Each row has a hidden value; after the row comes its tier, the name of the range that the value falls in. Each part has its own.
[ -68   88    8  -50  -10  -42  -68   22  -65  107  169  -89 -126  103
  -41  -24  -31  -49  -75   15  -61  -15  109  146  132   40  124   98
  105    2   34   41  171  194  167  122   -2   65   26   -5    8  112
  100 -116]
[14]
[-122  -59  103  -14  -42  -68  -55  -90    6  138  154 -204  -51  -20
  202    8  -59   22  -43   89  -51  -67  172  122  -59   -6  154  -24
  -43  105  117  -56  -73  157  166  130   64   25    9  181   18  134
   47   10]
[13]
[ 102  -55  -51 -127   44   95   23   32 -132  -81 -133  147  113   77
   16   56   24  120  126  -22  142   75 -297  -69   36  -22 -199  -43
   20 -136 -168   48 -119 -161 -122 -123  -54  -51  -10   12    1  -42
   15  131]
[15]
[ -89  -35  -56  -29  148    1  -77   71 -115 -143  -55   33  145 -106
 -161   44   51  166   76  -21  233  -95 -204   82   -3   72 -127 -222
  100 -249   52  162  -95  -82   32  -13   63 -143  -65 -147 -122 -209
    8    5]
[2]
[ -44   32  -70  -56   13   98 -113   83 -170   56    1  -56   56   88
  -89   33 -119  -28   50  -27  138  -67  -68  -38  131  177  -82  -48
  -34  -45   -4  146   76   93  130   79  -70  -10   45 -117  -13  -53
  -23  -96]
[15]
[ 125    4 -100   31   29   65  180  -39   33  -36  -78  193  100  -25
   41  -19   21   18   25   30    7  134  -74  -21  -29  -87  -27  -29
   14   21   64  -96 -148 -154 -117 -107   25  -40   19   94 -154  -43
   62  106]
[15]
[-159  -13  102 -102  -44 -138   12  -79   50   42  153 -136 -166    0
  175  -25   12   30 -103   67 -148   50  153  144  -36  -49  188   65
  133   69   82   -6  -34  155  121   37   91    7  -72  223   70  185
  146   18]
[13]
[-160  -35   39  -74   17 -208  -37    2   99  -74   95   28  -11 -124
  -52   30  -12  230  -14   -2  -43    7   -9  102  -28   10   88 -136
  231 -159  134   59  -55   -1   69  -53  168 -141  -82    2  -10  -13
  133  -17]
[14]
[ 166   80  -89  -23   28  120   46   28  -97   46  -29  115   74  120
  -82   24  -19  -16   25  -15   80   49 -103    6  108  -28  -83   33
   -1  -33  -57  -22   47  -45   -8   -6  -87   40   60  -29  -99  -39
   31  -26]
[2]
[ -65   74 -125  -35  101 -114  -67  -41   10  -90   13   21   96 -139
 -195  -49   69  111  -79  -40   86 -228  -17  131 -107  -16   88 -116
  183 -207  118   88  115  -43  101   19   85  -55  -71  -28 -130  -59
   67 -114]
[14]
[ -50 -216  313   65  -66   97 -118   27 -128  173  146 -343  -49   68
  397  135 -124   44  148  190   52  104  -23   57   38   22  -35  -59
 -264  149  -79  -76 -279  255  132  152   -6    6   80  190  104   86
  -63  162]
[8]
[  -3  -37  107 -112  -50 -119  -89  -20   45   74  104  -23   33   19
    9  127 -100  244   27   -6   -3  -11  -24   53   18  -35   11  -98
   85  -95   -2  -30  -34   12  102    1   49  -52   -7   43   52   33
   77  -40]
[6]
[  50  182  -53 -258    8  -70  112  -27  -56   25  118  165 -274  267
  -61  -73  158  -58 -150  -49 -199  191   35  206  207 -156   98  334
  353  -37 -136    2  228   31  -27  -37  -46  143  -52   79   63  258
  272  -24]
[13]
[ 204  157 -237  -41  -67    7  140  -12   91   67  -57  329  133   80
 -187  -12 -144   17  -33  -96  -63   66   -6 -141   88    1   13   34
   91   -7   71  -73  160 -153  -45 -121  -44    2   82  -41 -121  -11
   88 -124]
[15]
[ 139   -4   91  102 -150  159   18   34  -17  280  107  -98   25  162
  171  107 -286  -85   64   90  -39  165  109 -103  156   71    2   26
 -255  259   41 -146  -58  186  135  102  -97   58  182   85  -14   38
  -36  -43]
[15]
[  53  -28   94  -87    0  105    0   78 -130  -22    2  -27  -43  139
   81   75   -1   42   78   45   62  185 -191    9  117  -17 -127   44
   13  -36 -165   48  -91   63   -3  -43  -67  -14  -11   61   52   -1
   37   83]
[15]
[ 144   71 -249  -49   60  -33  192  -24   81 -105 -138  424  186  -54
 -194  -25   24  135   17  -89   21   73 -145  -57   -2  -66  -58  -83
  185 -151   93  -42  -30 -328 -180 -203   57  -97   -4  -64 -194 -105
  116   29]
[2]
[-159  107 -241  -93  142 -121  -64  -89  -67  -63   22   41   47 -102
 -205 -152  142   -5 -134  -69   70 -331   74  194  -96   29  150  -37
  216 -186  164  128  200  -52  100   82   79   14  -70  -56 -138   30
   94 -114]
[6]
[  46   69   22 -250   24  -45   46  -52  -88  -16   55   60 -177  191
   46  -19  164   35  -78  -14  -82  104  -72  173   78 -175   21  215
  242  -75 -194    7   83   -4  -34  -40  -39   98  -79  153   90  213
  189   59]
[13]
[-129 -115   -8 -193   74 -143   -6  -77  -34 -174  -41   64   -8  -80
  108  -46  177  199   24    6   19  -43 -186   98 -142  -95    8  -39
  205 -206  -77   69 -126 -137 -104 -121  114  -79 -133  152   61  109
  114  192]
[6]
[ -71   28   37 -165   47  -31   22  -12 -100 -178   14  -82 -204   68
  117 -111  228  -37  -87   57  -55   85 -143  139  -51 -126   71  210
  223  -97 -199  120   58  116  -18  -76   -4   37 -150  250  106  181
  132  107]
[8]
[ 103  162 -148 -204  -23  -52  172  -41  -25  167   92  316 -151  267
  -84  -36    4  -51  -90  -87 -201  190  120  115  280  -75   62  240
  251   49    0  -89  176  -91  -68  -10  -29  132   63  -46  -22  222
  255  -38]
[13]
[-154  -20  112   -7   59  -18  -83  -89  -87   28  151 -322 -124  -33
  181  -63  128  -67 -105  124   12 -128  129  260 -115  -70  170   43
    6   46   52   19  -32  230  192  174   42   68  -66  230  -12  123
   46   23]
[6]
[ -17  -96   51  -77    9  -68  -60 -106   -7   17   20  -68   82  -59
  138   32   21  167   23   39   54 -128  -51   69 -149  -88   30  -94
   -4  -71  -13  -49 -114  -47   34   10   53  -22  -28  172   11   74
   24   83]
[6]
[ 199  166 -141  -12    0  -16  234  -87   94   22   30  242  -74   80
  -29 -108  100  -85 -136    8 -187  158   74  100   29 -212  148  210
  186   55   27 -162  121  -78  -90  -82    4   98   22  158 -138  145
  187    0]
[8]
[  21   34 -103  -60    3   41  -82   31 -137   98   13   37   78  100
  -77    8  -95    5   43  -39   89 -104  -55  -16  110  104  -37   -9
  -17  -64  -25   53  127   19   70   69  -57   31   77  -92  -19   25
    3  -71]
[8]
[-176  -92   91   39  -41  -11  -24   17  -11   -3   71 -188  -35  -68
  195  -10  -82   -6   20  110   -9   53   32   -2  -48  100   80  -60
  -57   79  105   56 -142  188  119   28   67  -78  -22  150   25   20
    5   57]
[2]
[ -10 -107   71   44    6  158   -5    6 -167   83   19 -146    7   69
  250    8  -26  -84   94  120   85   59  -52   23   27   34  -49    7
 -198  116  -38  -26 -178  111   29   88  -45   31   66  127   -9   44
  -45  148]
[2]
[-160    7   -8  -74   61  -42    6  -38  -72 -168   17 -145 -138  -49
  121 -149  188  -77 -101   77  -24  -27  -46  131 -131  -48  134  112
  151  -53  -38  132   27  141   43  -21   46    2 -138  239   30  126
   85   76]
[8]
[ 107  -74  -40  112   -3   28  -93   -9   -8  207   20   52  309  -66
  -62  148 -244  188  143   -8  172 -172   -2  -43   24   85  -79 -298
 -193  -39  159 -117 -100 -107   92  110   31  -64  166 -148 -166 -145
  -77  -67]
[8]
[-103 -217  161   34   46  101 -200   79 -186   17  -10 -237  182  -67
  138  163 -120  183  216   85  299  -95 -209  -16  -22  144 -195 -296
 -223  -93  -25   98 -290   72  119   94   12 -132   24  -34    6 -170
 -136   99]
[2]
[ 124    0   32   12 -135   53   44  -91  -13  261  118  -59  -62  169
  259  -24 -120 -118  -20   84 -153   59  148   -7   45  -61  137  181
 -149  234  -35 -198   49  133   53   92  -67  157  143  236   44  271
   37   35]
[14]
[ 164 -109  156  -51  -83   62  -16  -47  -58  156   53  -57   10  145
  272  104  -71   95  102   85  -13  100  -95   -4   23 -124  -49   50
 -136   69 -188 -164 -128   24  -17   14  -58   66   87  210   92  163
   11  142]
[14]
[ -41  -20   68  122   21   39  -16  -38  -28   81  111 -205  -16  -55
  142  -22  -11  -68  -37  126   13  -40  117  137  -57  -21  123  -29
  -92  100  119  -55  -70  176  148  140   39   24   31  147  -98   28
    3    5]
[8]
[ -35  -13   71   40   55  -18 -148  -30  -46   17   79 -220   76  -93
   -4   41    2   96  -21   59  132 -202   -2  141 -110  -26   54 -133
  -23  -92   45   29   -3  117  194  125   35  -20  -22   73  -68  -46
  -22  -73]
[14]
[ 127   69 -107   18   81  131   50   37  -87    1  -53  111  117   36
 -131   37   -7    2   32  -14  133   31  -95   29   83   -5 -106  -67
    9  -55   33    8  -33  -82    3    4  -43  -16   41  -84 -176 -136
   23  -33]
[15]
[-100  -52 -120 -113  117 -176   56  -93   57 -226  -81  174   84 -197
  -32  -81  183  211  -19  -23   28  -95 -147   95 -201 -104   49 -120
  262 -245   65   54  -99 -228 -118 -155  170 -127 -139   92  -79    5
  126  125]
[14]
[  -7   82  -94  -78   14   39   12   63  -80  -20   -2   73   -7   84
 -106  -11  -35  -19   -7  -30   30   61  -68   -7  119   74  -29   34
  103  -59    0  103   84   33   43  -26  -35  -18   -3  -54  -33  -23
   68  -62]
[15]
[  91  -65 -124 -181   15  -65   90 -118  -23   24  -69  283   91   59
   80  -15   59  155   63  -49  -21   -3 -124    5  -27 -120  -40   14
   94  -93  -71 -108  -80 -285 -190 -112   31   15   23   83   -3  154
  112  173]
[6]
[ 172  -88  162   63 -120   73  -37  -34   -6  280  120  -97   62  118
  229  144 -210   75  100   96  -19   70   46  -18   66  -53   -5  -27
 -232  157  -39 -220 -116   88   86  104  -45   63  166  135   18   99
  -26   38]
[14]

Next part:
[  16 -112 -193 -109 -273  -24    6   16 -271   20   64   34  177  117
   10   78   26  -82  -82 -121  107   59 -200   51   76  -56  -40  188
  -54  -48    7 -108  169   37  -75  126 -118 -233  -30   -2  -71   87
   56  -99]
A
[  -4   31   81   39  -86  -49   18  -86   54 -124   43  104   73   33
  -12   34  -74 -163    1   -7  130  -11  -73   75  -58 -244 -120   60
  106   45  -96 -104  -20  -13 -105  348   37  -80 -173   59  -64   99
  -43   -8]
Z
[  86   33 -234  129   19    1   36 -106   37   43  -40 -191 -206  210
  -16    0   88 -220  146  -76  -23  130 -139 -206  -90 -196 -284  202
  -21 -110 -250 -150 -164  212  229  201  -12 -127 -153    6  407 -135
  -44  302]
F
[-121  -60  238   49    6  -75  -78   77  223  -26 -114  -12  113  -89
   34  -81 -130  128  -58  -10 -194  -43   35  156 -115 -100 -138  -82
    2  183  -17  121  -23  -17 -164  132   60  157   75   91  -78  108
 -118  -94]
R
[-289  171  208  -10  249 -133  -41  206  127 -177   15  -10  -43 -112
   33  -49  -83 -332 -139    2   62  -31 -118   23  -77   11  -76 -172
   97  -46  -40   22 -168   72   18  614    2 -113  -91  214  -35 -187
  293  -92]
N
[  90 -157 -241   -3 -246   51   -2  -74  -96   20    4   14  167  161
   14   16   59   54   -6 -270   72  -32 -156   69  -82   -9 -126  242
  -63 -130   48   64  117  -19  -65  -36  -37 -143   32 -138   39  158
   61   -8]
Z
[ -36   31 -158  177   38   70   -6  -86  310  -50 -104 -181 -162  164
   13   24   69 -117   97 -258 -109  -66 -157   34 -154 -131 -217   88
  -77  -97 -169   14 -143  102  103  193   87   61   62   22  419  -47
   23  252]
U
[ 161 -130 -189   32  -49  -69   70 -108 -122   68   13  -94  -54  188
   18   22   55  -75   71  -48   33  165  -55 -116  -25 -124  -53  153
    5  -48 -106 -106  -13   62  111   51  -50 -178 -191  -28  180  -84
  -66  164]
R
[  84   49  -31    0  172  -58   -1  100 -302  -11    0 -173 -166   91
   52  -44  -27 -268  -86  113   88  233 -155 -279  -54 -131   33   34
   55  -14  -50  -95 -143  222  217  250  -20 -246 -146  136   37 -384
    9  115]
N
[  24  109 -247  -14    9  -88   30   -9 -293  -57  -88 -199 -235  220
    5   25   56 -350   21  -37  165  303 -234 -226  -16 -259   24   60
   31 -143 -255 -250  -77  264  267  329  -59 -386 -106  110  249 -370
  -54  190]
Z
[-130 -198  -53   -2 -332   75 -173  -37  136  194  110   60  148   75
   38   98  -19   45 -166  -13 -349 -338 -100  188  267  222   -4    9
 -199  236  211  157  187  -36 -152  -79  -11  254   40 -141  -58  381
   61  -79]
U
[ -20 -137   44   63 -148   35  -96  -49  164  195  186   81  101   18
    6   31  -32  -68  -65  124 -267 -262  -21    0  152  139 -241  122
  -77  195  124   84    4  -10  -69   68   -8  212 -204 -108  -26  319
   94    6]
V
[ -75  -37  -34   12   81  -77  -22   69    9   47   13 -127  -98   66
   44   16    8 -171  -67    9 -115   36  -96  -57   48   25   -3  -36
  -41   27  -34  -19  -64   96  105  220  -33  -51  -86   87  137 -149
   94   71]
S
[  47  118  -96    2   67 -154   83  -43 -226  -58   -2 -131 -234  156
  -11   55    5 -409   58  138  161  327 -138 -236   34 -355  -22   42
  105  -20 -317 -370 -124  229  225  456  -61 -328 -298  193  198 -333
 -117  200]
F
[-220   90  -13  -76   89 -129  -72  204 -113  -19  -31  -87  -59   -3
   23  -55  -17 -288 -140   -4    0   63 -173 -101   18   71  -47  -72
    9  -90  -39    3  -69  151  124  401  -75 -224  -37  105   25 -209
  231  -69]
S
[-174   39  -63  -60 -173  -46 -108   35  -78    1   29   39   25   66
    0   36  -26 -245 -134   -8  -10  -84 -187   19  133   21   -7  -20
  -19    8    7  -16   62   79    3  297  -39 -127  -51  -13  -45   56
  121  -75]
U
[  66 -368   68   12 -110 -229   56 -204  204   20  -47  125  201   69
   57  -41  -45  350   49 -146  -51    7  270  281  -67   45  196 -144
   86   79   73  198  168 -319 -218 -175    1    5 -160 -172  -81  239
 -129  -60]
R
[ -73  -93  -35  -56  -23   15  -31  161  -78   21   95  -30  129    4
   58   39    0  -90 -164 -101  -42  -76 -184   62   27  122  -54   89
  -91   -6  135   59   39   26  -57  177  -60  -46   29   77  -60   -1
  240 -106]
N
[  -4   55  -28  123  226 -101   41  -90  151   -8  104  -68 -240  113
   13   -9   34 -364   60   64   22   10  -23 -195  -25   -9 -105  -18
  103  -76 -114  -55 -237   82  226  390   13 -107 -384   12  265 -177
  179  247]
N
[  28 -132  -66  -41 -121    6  -20   40 -140  136  172  -17   62   73
   37  110    3 -151 -121   88 -115  -45 -144  -29  193   39  -32  130
  -97  135   80  -88   66   57  -11  126  -75   -1 -143   50  -28   53
   82   -8]
S
[  18  -99 -297    6 -143  -16   37  -56  -46   37  -14 -112  -11  201
   11   67  109  -86   46 -227    7   71 -172   11   -1  -51 -107  170
  -92 -134 -113  -91   50   79   68  100  -82 -169  -20  -20  262  -11
   56  113]
A
[-218   53  -76  -42  -47 -167  -45   24    6  -26  -66  -70 -106   92
    5   23    4 -241  -41  -26  -32   82 -112   10   98  -55   34 -132
    3  -22 -167 -106    6  114   88  357  -69 -179  -78   73  145 -106
   42   21]
A
[ 123 -269  143  198  138  -92   21 -200  418   70  -35  -54  -51   75
   77  -55  -47  242   87  -24 -258  -70  250  109 -125    7   53 -130
   34  188   44  221  -86 -166  -50 -153  124  266 -174  -93  150   88
 -163  192]
S
[ -89  -86 -115 -118 -245   14 -110  154 -279   89  -33  -99  109   69
   42   54  -25  -25 -189  -27 -129   53 -242   39  144  -26   19   72
 -168  120   42  -53  166  163  -50   45  -96  -77  174   88  -82    1
  -48 -125]
A
[ 125 -107   37  143   30 -127   76 -240  208  -20  -26  -24  -96  134
   14    2  -29   -2  151   20  -25  102  126   14  -86 -252  -34  -23
  105   99 -180  -80  -81  -38   12  110   59   11 -278   -7  183   15
 -232  219]
F
[  85 -296  -28   57 -108 -163   -1 -213  166  117   -7   80   99  116
   29  -79   -6  216   67  -75 -105  -39  206   78  -40  110   32  -39
   60   33   67  207   76 -190  -65 -169   -4   -1 -227 -257   21  226
  -62   40]
R
[-200    5   86    8  -70  -44  -83   58  169  -99 -102   -6   67   -6
   31    3  -73  -26  -99 -136  -85  -89 -105  208  -43  -69  -11 -108
  -26   61  -23   75   34   -5 -126  243   46   38  128   79  -16   64
   10  -90]
U
[ 131 -169   44  156   87 -110   34 -197  250   49  -24  -20  -56  102
   31  -81  -19   85  120  -18  -94   10  169  -25 -144  -49  -71  -15
   93   44  -41  123 -108  -89   32  -17   72   54 -253 -123  151   50
 -101  184]
V
[ 321 -189  -85  172   23  101   88 -154   75   68   87  -75   18  145
   37   15   32   57  107  -82  -33    2  -24  -76 -176 -143 -234  306
  -16   24    8   13 -106   -5   13  -74   64   78 -169  -46  167   51
  -72  230]
S
[-175  147   62  -29   92 -138  -36   92  -91 -164 -152 -151 -197   63
   42   41  -79 -293 -114   28   44  194 -173    8   22 -272  228 -233
   49   64 -190 -167  -55  164   95  446   33 -184   31  263   66 -358
 -103   37]
U
[-110  -88  109  159  -70   -3 -185 -110  405   53 -142   19   24   30
   22 -157  -84  174  -12  -96 -281 -257   89  103 -133  102 -137 -116
   -3  101   88  380  -48  -55  -68  -80  143  238   50 -231   39  263
  -62   31]
U
[ 230  -27  251  292  118  -17   18 -290  360 -108 -117    5  -87   61
    9 -126 -141  120  183   59  -24   27  189  -19 -341 -415 -192    3
  197  182 -151   79 -226  -33  -49   48  238  183 -217  -42   77   74
 -407  256]
Z
[  88 -218  146  186  193  -73   21 -137  389   16  -32  -68  -54   53
   86  -61  -44  186   56  -64 -198  -68  191  103 -164   19   44 -128
   39  130   55  225 -115 -135  -38  -70  122  220 -135  -47  138   19
  -77  169]
N
[ 239 -176 -206  226 -120   69  -11 -310  231  136  -12  -35  -34  231
  -12  -91   69  120  203 -151 -104  -92   57 -113 -188  -32 -333  257
   -1  -67  -36  165  -94    2   82 -200   72   69 -191 -318  290  234
 -100  292]
A
[ -94   31    7   44  110 -132   -5   -9  103    8   50  -31 -117   53
    7  -19    0 -275   -2   46  -26    2  -36  -99   16   12  -97  -42
   66  -36  -89  -28 -130   58  126  361  -21 -103 -256   25  142  -89
  150   93]
S
[  24  -68 -193  -43 -195   27    3  -23 -171  -14   51  -19   60  156
   25  116   36 -151  -78 -138   78   10 -230   52   68  -85   30  141
  -65  -37   -1 -100  107   47  -19  159  -43 -159  -11   23   31    8
   56    4]
U
[  44 -152  301   96   71  -51   12  -56  284  -77   88  162  211  -95
   48  -52 -130  125  -39  -12  -19 -167  132  192 -168  -22  -99  -20
  116  144  141  194  -45 -213 -248  128  100  165 -172   -9 -209  227
   31  -86]
N
[ 231 -352 -166   71  -95   32   47 -176   42  179  197   17   96  178
   70   66   75  107    4  -94 -106 -130   32   26   50  189   21  175
  -73   38  208  137   72 -137  -31 -215  -22   68 -231 -198   73  184
  106  123]
N
[  69 -160  -12 -116 -183 -174  -31  -22 -327   59   12  109  172   58
   17  -81  -70   26  -90   70  114  142   22  -61   24  -13   84   25
  104   24   73   39  138  -36  -51   15  -89 -281 -190 -117 -266   56
  -60 -150]
R
[  13 -236  104  -34  -64  -85   -1   58   22  -15  -71    8  231  -22
   71  -33  -76  257  -87 -141  -72   27   31  223 -109  -24   61  -19
  -19   99  102  144  122 -133 -215  -56    1   24   97   37 -156   91
  -72 -152]
V
[ -65  -84  238 -115 -100 -198  -89   89 -222    6  -42   93  159  -72
   34  -84 -182   33 -175  206  -11  122   47   27   53  -97  139 -152
  104  227   59   28  107  -10 -137  133  -33 -116  -97   56 -378   19
 -168 -229]
R

[ -69   21   39   -1   32   57  -31   37  -45 -124    3   11    1  -51
   49  -14   -4   -8  -53  -71    4    9   21  -64   -2  -33  -49   40
   -4  -99    0   20   27   34   65  -20   17   47  -17    0  -19   80
   38   12]
Z56
[  61   60   24  101  -47  -28  220 -149  -33  107  -46   97  -65  -84
  -74 -144  -21  100    6 -158   -3    3 -156   22  -55  -79  -35   32
  -64   -8  206  -79  -35   16  -86   40   22  -73  -27   22  -72  -38
   88    6]
Z529
[  25  -58   12   94  -45  142  -91   56 -104 -123   15  114  193    7
  153   39   -3  -13   35   24   71   40    8  -54  -21 -133  -98   11
  -36  -76  -11   47   93  -20  130  -25   13   58  -36   15 -113   54
   44  -33]
Z529
[-244  306   28 -182   66 -129   90    0  -14 -102   61 -163 -350  -57
 -165 -100  -21  -49  -77  -32   67  -15 -161  -95   -6  116  267  -12
  -33   14  -84  -98  -91  -81   -1   43  242    0    1   81  171  -13
    3   59]
Z180
[ -45   42   -7  -31   10 -148  448 -300   32   81 -198  -40 -438  -30
 -334 -275   61   97   -3  -73  -28   32 -227   -1 -177  -22  244    0
   15  -44  169 -233 -220 -198 -305  132   52 -206   18   23  178 -286
   46  -52]
Z312
[ -52   11  103   38   34  193 -248  155  -39  -73   94   48  280  -17
  156   69   16 -107  -47   35   86  -67  139 -112   66    5 -166  -14
   76  -81   -3   90  157   82  262   39   48   95  -92   -4  -74   44
    8   69]
Z405
[ -37   52   18  -11    2   -5  123  -75  -20  -50  -45   32  -95  -28
  -34  -69    3   -5  -21  -48   51   39 -101  -31  -80  -44   77   16
  -19  -59   37  -71  -45  -66  -43    3   91  -23   -8   28   42  -65
   58  -18]
Z529
[ -26  -82    0  139  -66  156 -135   39 -180 -130  -10  137  209  122
   89  -39   43  -65   85  339  181   56  -21 -143  -42 -166  -18  -62
   73  -68 -146  -13   95 -243  171  129   16   17  -88   -1  -34 -182
  -40  -28]
Z312
[ -26 -101  -63  108    6  204 -157   -2 -123 -279  -67   83  183   74
  172  -25  -10  -12   46  102   69   27   51 -111    5 -185  -87   35
   23 -165 -158   34   91  -67  201   10  -12   31  -56  -49 -136    7
    4 -110]
Z441
[ -67   46  -26   15   62  202 -231  132 -103 -224   58  -35  138   -2
  140   56  -10  -62   -6  -66   26  -72   52 -107   75  -19  -47   44
  -16  -91  -93  116  111  103  275  -12   88  113  -45   10 -141  172
  -35  -77]
Z405
[  80   78  138   31    7  110   21    6   40  232   57  110  188  -36
  -10   27   64 -157  -35  -31  152  -82  -68  -25  -76   94   12  -54
   94   31  224  -19   45   34   76   98  199   18  -95   73   39 -211
   22   55]
Z531
[-111   27   82  -55   57   58  -23   64   22  -68   20  -87  -58  -78
  -37  -18   34    8  -63 -139  -60  -66   97  -61   27   43  -53   11
    9  -83   92   22   24   78   54   25    2    3  -16   11   12   93
   36   47]
Z180
[  83  104   -6  168  -45   70  202 -376  133  165 -111  122  107  -16
  -43 -296  -88  137   67 -133   78 -113  -91   36   30 -140 -134  -11
  -10  -31  230 -204   36   19   56  155  104 -293 -145  -43 -202 -259
  187    6]
Z312
[ -93   -2   -4   45    6  141 -254  208 -205 -288   85   40  150    1
  196   86  -18  -53  -14   74   54   47   42 -134   50  -92  -82   45
  -30 -101 -187  132  120    8  232  -54    0  188  -22    8 -100  217
  -35  -19]
Z56
[   1   49   29   56   41  153  -57 -104   81  -56  -28   65  192  -28
  129  -66  -57  -11  -28 -127   63  -74   63  -29   49  -64 -148   32
   20 -114   61  -31   93  108  178   11   96  -60  -97  -37 -139  -30
  119   -1]
Z531
[ -16  -73  -48   52    4  151  -31  -65  -43 -198  -88   43   77   55
   86  -43    8   -1   47   21   53   17   11  -64  -39 -142   -6   16
   -1 -133  -59  -21   35  -73  103   11   39  -36  -34  -16  -79  -44
   41 -112]
Z441
[  -2 -109  -35   81   -4   65   12   93 -268 -161  -52   72  -68   14
  -18    3   85  -32    9   99    7   97 -119 -111 -119  -92   85   50
   23  -89  -65   66  -37 -127  -24   23  -62  150   28   18   31   28
 -117 -112]
Z441
[  39 -156  -41   99  -93  177    4  -48  -48 -124  -69   55  132   92
   54  -24   51   65  157   70   49   17   20  -22  -60 -202  -24  -57
  -72  -67   32  -27   62 -158   74   52   -2 -114  -25   31 -124  -72
   61 -123]
Z312
[ -83  100   15   50   15  -59   53   31 -179  -90   18   38 -145  -91
  -41  -99  -24   41  -71  -39  -13   51 -130  -88   -8  -39   -5   76
  -21  -53  -24    8  -25    3  -12   12  -24  104   -5   -1   -3  114
  -21   38]
Z56
[   6   36   42   11   -5  -11  149   14  -55   42    9  -21 -142 -115
 -100  -35   34   75  -16 -234  -88  -21  -87    8  -45    9    5   39
  -88   -6  210   17  -39   77  -80   -3   -1   15   30   60  -28  127
   32   -9]
Z56
[ -77  118  110  -71   74  -60  177  -53   47  113  -16  -55 -209 -109
 -187 -107   49  -26 -112 -152  -22  -57  -67  -40  -58  123   77   13
   65  -33  189  -72  -83   38  -97   82   82  -27  -20   30  137  -89
   23   74]
Z405
[ -68  112   69  -65   40  -32  141  -50   45   32   -6  -49 -160  -90
 -107  -73   15    7  -64 -172  -14  -35  -60  -16  -40   58   61   12
  -15  -32  144  -61  -53   38  -53   24  100  -37   -7   43   63  -13
   64   36]
Z56
[ 222  243  -88  397   26  303 -194 -156 -197  182   52  273  503  -16
  161 -206 -134  -39   45  -85  177 -239 -227  -94  173  -79 -254   98
   79   35   96   61  212  275  469  215  183   58 -264  -62 -476  -83
  -75  -84]
Z529
[   7  -92   12   40   64   74  136 -133  -14  -36 -162   40  -80   -4
  -85 -119   72  -19  -41  -38   -9   -2  -27  -59 -112  -41   35   42
  113 -150   84  -65  -68  -55  -67   79  -17  -44  -27  -40   59 -174
   -4  -80]
Z441
[-102   29   66  -35   41   96  -94  109  -20 -105   51  -68   16  -57
   22   19   24   -8  -39 -100  -32  -60   95  -74   45   21  -66    8
   -9  -71   44   57   62   77  119   13   17   37  -22   19  -30  127
   22   32]
Z180
[  -4  165  -46  151   33  220 -263   -1 -116 -136   70  121  334   15
  233  -55 -113  -72    1   17  162  -90  -43 -119  132  -88 -149   55
   22  -65 -131   58  178  119  397   47  167   83 -152  -34 -261   41
    3  -33]
Z531
[  75 -133  -10   12   41  174   49   -8   14  -78  -84  -16   24  -38
   24   49   73   15   19 -269  -94  -48   44   19  -75  -36  -21   53
  -48 -114  180   62   -2  112    8  -50    4    0   28   28  -88   97
   34 -156]
Z531
[-166   -9   10  -63   41 -128  212 -135  -13 -217 -145  -23 -327  -55
  -85 -166  -17   87  -96  -35  -51  130  -34  -60  -86 -101   60   70
    5 -180  -69 -130 -126 -129 -182  -37  -68  -54   41  -49  140  -18
   92   20]
Z529
[ -42  -40   18    7  -24 -105  315 -147  -72   17 -141   18 -312  -14
 -233 -173   84   58    0   43   -5   90 -172  -38 -177  -62  174   -6
   26  -57   95 -145 -159 -229 -251   99  -24  -90   28   24  170 -206
    6  -29]
Z312
[   0 -206  221  -30  259   27  248 -152  100  229 -279   64 -173  -80
 -288 -159  237 -226 -305  -13  -50  -51   91 -127 -243  220   33   71
  510 -273  269 -103 -193   -5 -265  214 -114   23  -65 -135  426 -503
 -112   53]
Z529
[ -46  -98   39   37  -12  135 -152  131 -104 -217   20   82  168    5
  181   86   14  -47  -13   65   55   77   89  -86  -23 -117 -104   18
   -4 -130  -89   74   92  -35  128  -63  -30  108  -15    0  -43  100
   33   -6]
Z531
[ -49  106  -67  161   83  246 -331   13 -163 -253   21  128  333   41
  267  -71 -106  -99  -39   97  154  -62   10 -177  136 -111 -170   90
   99 -152 -251   74  178   94  426   49   99  131 -158  -93 -235   36
  -45  -52]
Z531
[-124  156   61  -65   63   -4   40   -8   17  -20   27  -90 -141  -82
  -94  -87   -2    1  -71 -136  -12  -76  -24  -62   30   74   36   14
    4  -36   74  -35  -13   59   43   55  100  -18  -32   24   31   27
   29   52]
Z180
[-140   46   84  -35   43  104 -183  175  -66 -138   90  -49   68  -35
   60   43   24  -61  -55   18   26  -40  110 -122   57   26  -67   -8
   32  -73  -46   73   92   32  178   28   27   90  -40   17    0  107
  -10   69]
Z180
[ -15    2   42  -25   63  -34  258 -168   39   49 -140   11 -214  -56
 -166 -136   60   -9  -74 -117  -14    7 -102  -20 -137   21  113   36
   77  -99  154 -117 -129  -48 -168   57   48  -68   -4   -1  134 -184
   36  -31]
Z529
[ -83   -6  -32   -9   68  -19  243 -276   53  -91 -215  -29 -255   11
 -165 -251   21   56  -28  -34   -9    5  -70  -54  -94  -71  113   35
   80 -158   22 -184 -127 -134 -121  103   27 -174  -27  -58   92 -241
   55  -73]
Z312
[-118  -27    0  -16   27  140 -225  192 -143 -321   56   -6   95    8
  178  102    2  -64  -22   50   38   50   81 -123   23  -76  -38   36
  -26 -128 -186  114   91   -8  197  -75   15  159   -1   11  -47  198
  -17  -36]
Z56
[  -8   11   88   -1   15 -144  407 -237   40  185 -159   49 -311  -72
 -284 -223   77   37  -73  -52   -5   44 -169   -4 -186   14  134    3
   95  -54  237 -200 -183 -144 -307  126    6 -136   -5    3  213 -310
   53   45]
Z441
